Here is a tiny trained network, its code and every weight. The questions are about switching its units off for an input and a target symbol, where a switched-off unit gives its printed mean instead of its output.

import numpy as np


def w(rows, s, z=0):
    codes = np.array(rows[::2]) - 128.0
    scale = np.full(codes.shape[1], s)
    scale[-1] = z or s
    return codes * scale


def norm(h):
    return h / np.sqrt((h * h).mean(-1, keepdims=True) + 1e-5)


def f(y):
    return y / 2 * (1 + np.tanh(0.7978845608 * (y + 0.044715 * y**3)))


def softmax(a):
    e = np.exp(a - a.max(-1, keepdims=True))
    return e / e.sum(-1, keepdims=True)


def log_softmax(a):
    a = a - a.max(-1, keepdims=True)
    return a - np.log(np.exp(a).sum(-1, keepdims=True))


def net(x, mask):
    ids = ['ΘΞΠΣΩαβδεζημ'.index(c) for c in x.split()]
    T = len(ids)
    res = E[ids] + P[:T]
    u = 0
    for l in range(3):
        r = norm(res)
        for j in range(3):
            rows = slice(2 * j, 2 * j + 2)
            q, k, v = (r @ M[l][rows].T for M in (Q, K, V))
            z = softmax(np.where(np.tri(T) > 0, q @ k.T / 2**0.5, -1e9)) @ v
            o = O[l][rows]
            res = res + np.where(mask[u + j], z, o[:, -1]) @ o[:, :-1]
        u += 3
        y = f(norm(res) @ A[l][:, :-1].T + A[l][:, -1])
        res = res + np.where(mask[u : u + 4], y, B[l][:, -1]) @ B[l][:, :-1]
        u += 4
    return log_softmax(norm(res)[-1] @ U[:, :-1].T + U[:, -1])


Q, K, V, O, A, B = {}, {}, {}, {}, {}, {}
E = w([
[124,147,88,115,150],'Θ',
[101,111,128,87,176],'Ξ',
[156,97,76,146,194],'Π',
[98,54,76,115,33],'Σ',
[127,54,126,110,47],'Ω',
[31,123,153,123,73],'α',
[105,137,129,172,178],'β',
[157,76,182,51,101],'δ',
[42,201,177,110,149],'ε',
[205,113,7,19,160],'ζ',
[126,60,224,98,8],'η',
[115,94,85,208,62],'μ',
],0.016)
P = w([
[166,100,114,159,110],'0',
[56,182,50,116,65],'1',
[87,48,82,119,255],'2',
[115,167,120,164,109],'3',
[79,186,86,108,82],'4',
[127,34,110,108,221],'5',
[122,168,128,165,115],'6',
[82,189,99,118,95],'7',
[135,25,135,97,208],'8',
[128,168,136,166,118],'9',
[78,176,108,113,81],'10',
[114,17,142,110,206],'11',
],0.014)
Q[0] = w([
[19,77,103,61,192],'L0H0',
[179,169,122,68,104],'L0H0',
[119,104,187,155,85],'L0H1',
[104,3,115,243,196],'L0H1',
[106,30,182,139,196],'L0H2',
[146,164,128,138,126],'L0H2',
],0.022)
K[0] = w([
[51,192,135,103,148],'L0H0',
[161,110,126,78,107],'L0H0',
[144,94,120,134,70],'L0H1',
[243,104,2,203,108],'L0H1',
[80,83,95,156,68],'L0H2',
[147,162,135,131,141],'L0H2',
],0.032)
V[0] = w([
[166,134,158,151,90],'L0H0',
[3,224,125,114,155],'L0H0',
[230,108,90,188,44],'L0H1',
[201,120,2,186,151],'L0H1',
[14,45,183,236,83],'L0H2',
[159,164,212,111,200],'L0H2',
],0.0083)
O[0] = w([
[143,121,130,105,78,98],'L0H0',
[36,149,2,158,211,255],'L0H0',
[193,30,81,170,62,139],'L0H1',
[179,119,58,219,205,167],'L0H1',
[68,36,205,187,184,180],'L0H2',
[175,253,163,114,182,42],'L0H2',
],0.0073,0.008)
A[0] = w([
[90,182,157,252,35,60],'L0N0',
[192,180,177,128,157,7],'L0N1',
[167,181,99,102,112,253],'L0N2',
[101,110,108,191,81,224],'L0N3',
],0.025,0.0024)
B[0] = w([
[93,138,19,92,6,198],'L0N0',
[96,15,112,120,129,132],'L0N1',
[133,139,79,44,148,177],'L0N2',
[135,181,126,123,191,254],'L0N3',
],0.021,0.0097)
Q[1] = w([
[156,225,174,127,130],'L1H0',
[87,85,174,143,123],'L1H0',
[93,49,119,177,47],'L1H1',
[29,7,95,103,201],'L1H1',
[125,200,16,164,74],'L1H2',
[127,37,94,178,118],'L1H2',
],0.019)
K[1] = w([
[78,234,168,61,107],'L1H0',
[111,81,161,145,85],'L1H0',
[98,160,125,231,47],'L1H1',
[26,1,66,215,86],'L1H1',
[154,230,160,80,46],'L1H2',
[207,113,54,155,103],'L1H2',
],0.017)
V[1] = w([
[148,65,181,69,119],'L1H0',
[120,201,125,132,41],'L1H0',
[184,174,181,198,73],'L1H1',
[198,96,170,84,211],'L1H1',
[3,70,123,87,160],'L1H2',
[100,155,169,114,89],'L1H2',
],0.013)
O[1] = w([
[209,10,108,88,103,80],'L1H0',
[172,207,201,135,5,44],'L1H0',
[90,73,146,211,38,4],'L1H1',
[218,233,112,81,2,94],'L1H1',
[65,178,1,187,232,191],'L1H2',
[126,204,193,183,140,111],'L1H2',
],0.0064,0.011)
A[1] = w([
[117,24,117,25,133,254],'L1N0',
[7,125,164,90,66,224],'L1N1',
[73,223,138,58,154,56],'L1N2',
[124,187,60,94,129,157],'L1N3',
],0.02,0.00083)
B[1] = w([
[65,186,166,193,184,218],'L1N0',
[31,248,154,54,130,201],'L1N1',
[19,157,81,211,171,242],'L1N2',
[109,76,216,135,174,254],'L1N3',
],0.015,0.014)
Q[2] = w([
[144,198,197,121,155],'L2H0',
[156,160,105,186,68],'L2H0',
[130,15,168,143,154],'L2H1',
[202,199,188,153,145],'L2H1',
[186,79,222,111,192],'L2H2',
[121,3,46,94,128],'L2H2',
],0.024)
K[2] = w([
[126,212,178,153,129],'L2H0',
[149,191,87,170,45],'L2H0',
[164,55,136,185,89],'L2H1',
[209,167,84,90,170],'L2H1',
[232,95,204,185,136],'L2H2',
[172,1,81,68,94],'L2H2',
],0.023)
V[2] = w([
[152,68,252,156,128],'L2H0',
[100,142,172,70,113],'L2H0',
[164,80,169,36,176],'L2H1',
[199,234,70,125,202],'L2H1',
[64,153,100,45,162],'L2H2',
[171,109,182,20,179],'L2H2',
],0.023)
O[2] = w([
[87,94,212,160,250,58],'L2H0',
[140,195,162,122,140,88],'L2H0',
[44,75,120,105,237,52],'L2H1',
[210,106,48,207,224,140],'L2H1',
[34,59,235,105,139,252],'L2H2',
[43,227,214,141,108,76],'L2H2',
],0.013,0.017)
A[2] = w([
[101,152,94,86,250,162],'L2N0',
[18,88,141,119,71,253],'L2N1',
[122,78,98,202,144,90],'L2N2',
[54,2,138,215,212,103],'L2N3',
],0.017,0.0069)
B[2] = w([
[164,106,168,4,135,234],'L2N0',
[232,99,132,161,148,251],'L2N1',
[67,151,167,144,156,162],'L2N2',
[111,168,122,168,45,252],'L2N3',
],0.021)
U = w([
[134,64,151,111,158,80],'Θ',
[95,10,139,194,194,46],'Ξ',
[179,142,91,170,211,189],'Π',
[148,68,90,169,123,184],'Σ',
[184,65,173,139,110,200],'Ω',
[45,96,72,94,88,2],'α',
[121,160,121,222,107,164],'β',
[145,142,219,176,176,163],'δ',
[116,242,111,153,165,58],'ε',
[167,133,120,34,159,83],'ζ',
[139,196,167,102,61,159],'η',
[154,161,73,112,88,218],'μ',
],0.013,0.0051)

Each question gives the input, a string of symbols that net reads in full, and the target symbol t.
The units are the heads (2 rows each of Q, K, V and O) and the neurons (one row each of A and B). Each row of codes is followed by its name. A weight is (code - 128) times the scale printed after its matrix; where a second scale follows, it is the last column's (O, A, B and U).
mask holds one flag per unit, layer by layer, with each layer's heads first. A switched-off unit (its flag False) gives its mean, the last column of its rows in O or B, instead of its output. The means were averaged over made-up inputs and are rounded, as every weight is.
A unit's drop is (log p(t) with every unit on - log p(t) with that unit switched off) / (log p(t) with every unit on - log p(t) with every unit switched off).
top k neurons: the k neurons with the biggest drops, biggest first
top k neurons in layer l: the k neurons of layer l with the biggest drops, biggest first
heads that matter: for each layer, one digit per head in row order, 1 if its drop is at least 0.15 and else 0, layers parted by /
input η Ξ Π δ Π Ω ε η Ξ, target Ω: top neuron in layer 2 : (L2N1)
input Ω δ α α ζ η μ α ζ Π α Π, target μ: heads that matter : 110 / 110 / 011
input μ α α δ Θ Ω Ξ α Π, target Σ: top 2 neurons in layer 1 : (L1N0 L1N3)
input ζ Ω ζ η δ Π, target δ: top 2 neurons : (L0N2 L1N2)
input Θ α δ η μ Ω μ, target μ: heads that matter : 101 / 000 / 100
input β δ Ξ α ζ α ε α Ξ α α Ξ, target η: top 3 neurons : (L2N3 L0N0 L1N2)
input δ η η δ ζ δ Π δ Σ, target ζ: top 3 neurons : (L1N2 L0N0 L1N3)
input η Σ Π, target Ω: top 2 neurons : (L1N1 L2N1)
input α α α α ε μ δ Ξ, target δ: top 3 neurons : (L0N0 L0N3 L1N3)
input Π α δ ε η α α α Σ, target Π: heads that matter : 110 / 010 / 001
input Π Θ ζ η η α δ δ α, target Π: heads that matter : 110 / 011 / 001
input Σ Ω α β ε η, target β: heads that matter : 111 / 000 / 000
input η Ξ ε α ζ ζ, target Ω: top 3 neurons : (L1N1 L2N1 L0N2)
input Θ α α, target ε: top 4 neurons : (L1N2 L1N3 L1N1 L2N1)
input α α α μ, target μ: heads that matter : 100 / 000 / 100
input Σ β η δ Ω Θ δ η Ω α η Σ, target β: top 2 neurons : (L1N0 L0N2)
input δ α η η η Σ α ε ζ δ α η, target ζ: top 3 neurons in layer 1 : (L1N2 L1N1 L1N3)
input δ α α, target ζ: top 2 neurons : (L1N2 L0N0)
input δ μ Π Σ ε α Ξ ε Σ, target ζ: heads that matter : 110 / 110 / 011
input β β Π α α Π δ ε α, target η: heads that matter : 110 / 111 / 011
input α Ω Σ η α ζ ζ Σ Σ, target Ξ: heads that matter : 001 / 010 / 000
input α Π ζ η ε Π Π ε η, target Ξ: heads that matter : 001 / 000 / 000
input η η Σ, target Ω: heads that matter : 100 / 000 / 010
input α α δ Π η δ, target Ξ: heads that matter : 001 / 000 / 000
input β α α δ Θ η Ξ δ Π, target η: top 3 neurons : (L0N0 L2N3 L1N2)
